Below are the code and all the weights of a small trained network. Each question names an input and a target symbol and asks about switching units off, where a switched-off unit gives its printed mean instead of its output.

import numpy as np


def w(rows, s, z=0):
    codes = np.array(rows[::2]) - 128.0
    scale = np.full(codes.shape[1], s)
    scale[-1] = z or s
    return codes * scale


def norm(h):
    return h / np.sqrt((h * h).mean(-1, keepdims=True) + 1e-5)


def f(y):
    return np.maximum(y, 0)


def softmax(a):
    e = np.exp(a - a.max(-1, keepdims=True))
    return e / e.sum(-1, keepdims=True)


def log_softmax(a):
    a = a - a.max(-1, keepdims=True)
    return a - np.log(np.exp(a).sum(-1, keepdims=True))


def net(x, mask):
    ids = ['βγδηλμξπστφ'.index(c) for c in x.split()]
    T = len(ids)
    res = E[ids] + P[:T]
    q, k, v = (norm(res) @ M[0].T for M in (Q, K, V))
    z = softmax(np.where(np.tri(T) > 0, q @ k.T / 3**0.5, -1e9)) @ v
    res = res + np.where(mask[0], z, O[0][:, -1]) @ O[0][:, :-1]
    y = f(norm(res) @ A[0][:, :-1].T + A[0][:, -1])
    res = res + np.where(mask[1:9], y, B[0][:, -1]) @ B[0][:, :-1]
    return log_softmax(norm(res)[-1] @ U[:, :-1].T + U[:, -1])


Q, K, V, O, A, B = {}, {}, {}, {}, {}, {}
E = w([
[125,116,134,149,119,131,123],'β',
[141,129,123,155,119,103,104],'γ',
[133,133,120,155,115,110,141],'δ',
[143,135,127,119,133,136,103],'η',
[116,131,121,144,122,155,105],'λ',
[130,146,111,131,122,126,123],'μ',
[132,116,142,143,123,120,139],'ξ',
[131,133,133,129,121,111,154],'π',
[129,167,105,120,124,116,140],'σ',
[111,129,136,132,124,155,151],'τ',
[108,44,52,58,1,112,146],'φ',
],0.0099)
P = w([
[169,93,106,106,134,143,141],'0',
[122,169,164,131,124,144,129],'1',
[167,133,118,139,173,168,144],'2',
[169,140,149,112,79,151,139],'3',
[1,102,108,103,160,131,138],'4',
[103,126,228,93,138,86,94],'5',
[154,128,59,153,173,191,144],'6',
],0.0049)
Q[0] = w([
[36,106,248,72,97,31,85],'h1',
[199,154,91,152,48,219,188],'h1',
[226,215,254,132,61,149,124],'h1',
],0.0071)
K[0] = w([
[110,142,128,169,254,123,130],'h1',
[137,59,77,68,52,108,122],'h1',
[170,40,48,131,162,146,154],'h1',
],0.0096)
V[0] = w([
[41,139,81,92,134,254,142],'h1',
[125,65,209,103,128,147,237],'h1',
[151,54,159,189,120,180,40],'h1',
],0.0065)
O[0] = w([
[174,93,92,201,95,215,191,79],'h1',
[176,82,202,128,199,94,233,254],'h1',
[2,92,51,161,193,146,108,111],'h1',
],0.0078,0.0038)
A[0] = w([
[192,174,127,118,145,79,127,131],'n1',
[129,173,53,77,122,87,117,216],'n2',
[2,126,66,144,168,125,68,107],'n3',
[147,185,196,44,103,77,72,5],'n4',
[95,180,149,163,103,71,112,127],'n5',
[58,122,151,38,166,51,116,22],'n6',
[73,191,61,126,73,185,49,132],'n7',
[218,20,105,182,77,76,187,239],'n8',
],0.0062,0.0032)
B[0] = w([
[118,201,89,77,134,160,117,198],'n1',
[110,113,224,142,113,180,109,193],'n2',
[222,139,72,8,56,97,179,176],'n3',
[82,150,54,126,125,254,207,232],'n4',
[105,103,119,104,129,156,139,179],'n5',
[74,137,146,235,146,174,108,241],'n6',
[191,112,182,222,230,73,92,153],'n7',
[80,76,145,115,61,100,51,253],'n8',
],0.0062,0.006)
U = w([
[96,83,20,31,174,76,193,106],'β',
[84,139,105,88,140,50,2,163],'γ',
[51,185,135,147,152,233,128,180],'δ',
[253,134,64,101,146,79,85,227],'η',
[160,95,2,217,131,169,118,46],'λ',
[197,171,163,253,164,140,38,1],'μ',
[83,98,187,157,251,39,147,34],'ξ',
[174,156,221,29,150,65,184,50],'π',
[210,200,132,92,16,167,102,127],'σ',
[168,19,180,192,97,173,200,153],'τ',
[66,66,121,90,34,84,88,147],'φ',
],0.0094,0.0022)

Each question gives the input, a string of symbols that net reads in full, and the target symbol t.
The units are the heads (3 rows each of Q, K, V and O) and the neurons (one row each of A and B). Each row of codes is followed by its name. A weight is (code - 128) times the scale printed after its matrix; where a second scale follows, it is the last column's (O, A, B and U).
mask holds one flag per unit, heads first, then neurons. A switched-off unit (its flag False) gives its mean, the last column of its rows in O or B, instead of its output. The means were averaged over made-up inputs and are rounded, as every weight is.
A unit's drop is (log p(t) with every unit on - log p(t) with that unit switched off) / (log p(t) with every unit on - log p(t) with every unit switched off).
The circuit of an input: a set's keep is (log p(t) with only the set's units on - log p(t) with every unit switched off) / (log p(t) with every unit on - log p(t) with every unit switched off). Starting from all 9 units, units are removed one at a time, each time the one whose removal leaves the highest keep (on an exact tie, the one counted first), for as long as the keep stays at least 0.8.
circuit, biggest first: the units of the circuit, biggest drop first
k most important neurons: the k neurons with the biggest drops, biggest first
drop of u: that unit's drop, to one decimal
input τ β σ β η, target β: circuit, biggest first => (h1; n3)
input η δ β μ, target η: circuit, biggest first => (h1; n3; n7)
input η τ τ, target η: 4 most important neurons => (n3; n7; n4; n6)
input η λ σ λ δ, target λ: 2 most important neurons => (n7; n3)
input δ τ ξ, target δ: circuit, biggest first => (h1; n4)
input γ ξ δ δ δ β, target δ: 2 most important neurons => (n4; n8)
input μ δ λ, target μ: circuit, biggest first => (n7; h1)
input μ μ δ β τ, target μ: circuit, biggest first => (h1; n7)
input β φ σ, target σ: circuit, biggest first => (h1; n6; n4)
input δ δ σ η δ δ τ, target η: most important neuron => (n3)
input λ δ σ, target λ: 2 most important neurons => (n7; n3)
input δ β ξ λ δ, target β: 2 most important neurons => (n3; n8)
input β π μ, target β: drop of n3 => 0.3
input β γ γ π γ π, target γ: drop of n3 => 0.2
input τ δ δ σ β β η, target σ: drop of n6 => 0.0
input δ δ σ τ δ δ δ, target τ: drop of n8 => 0.1
input π ξ δ τ δ, target ξ: most important neuron => (n4)
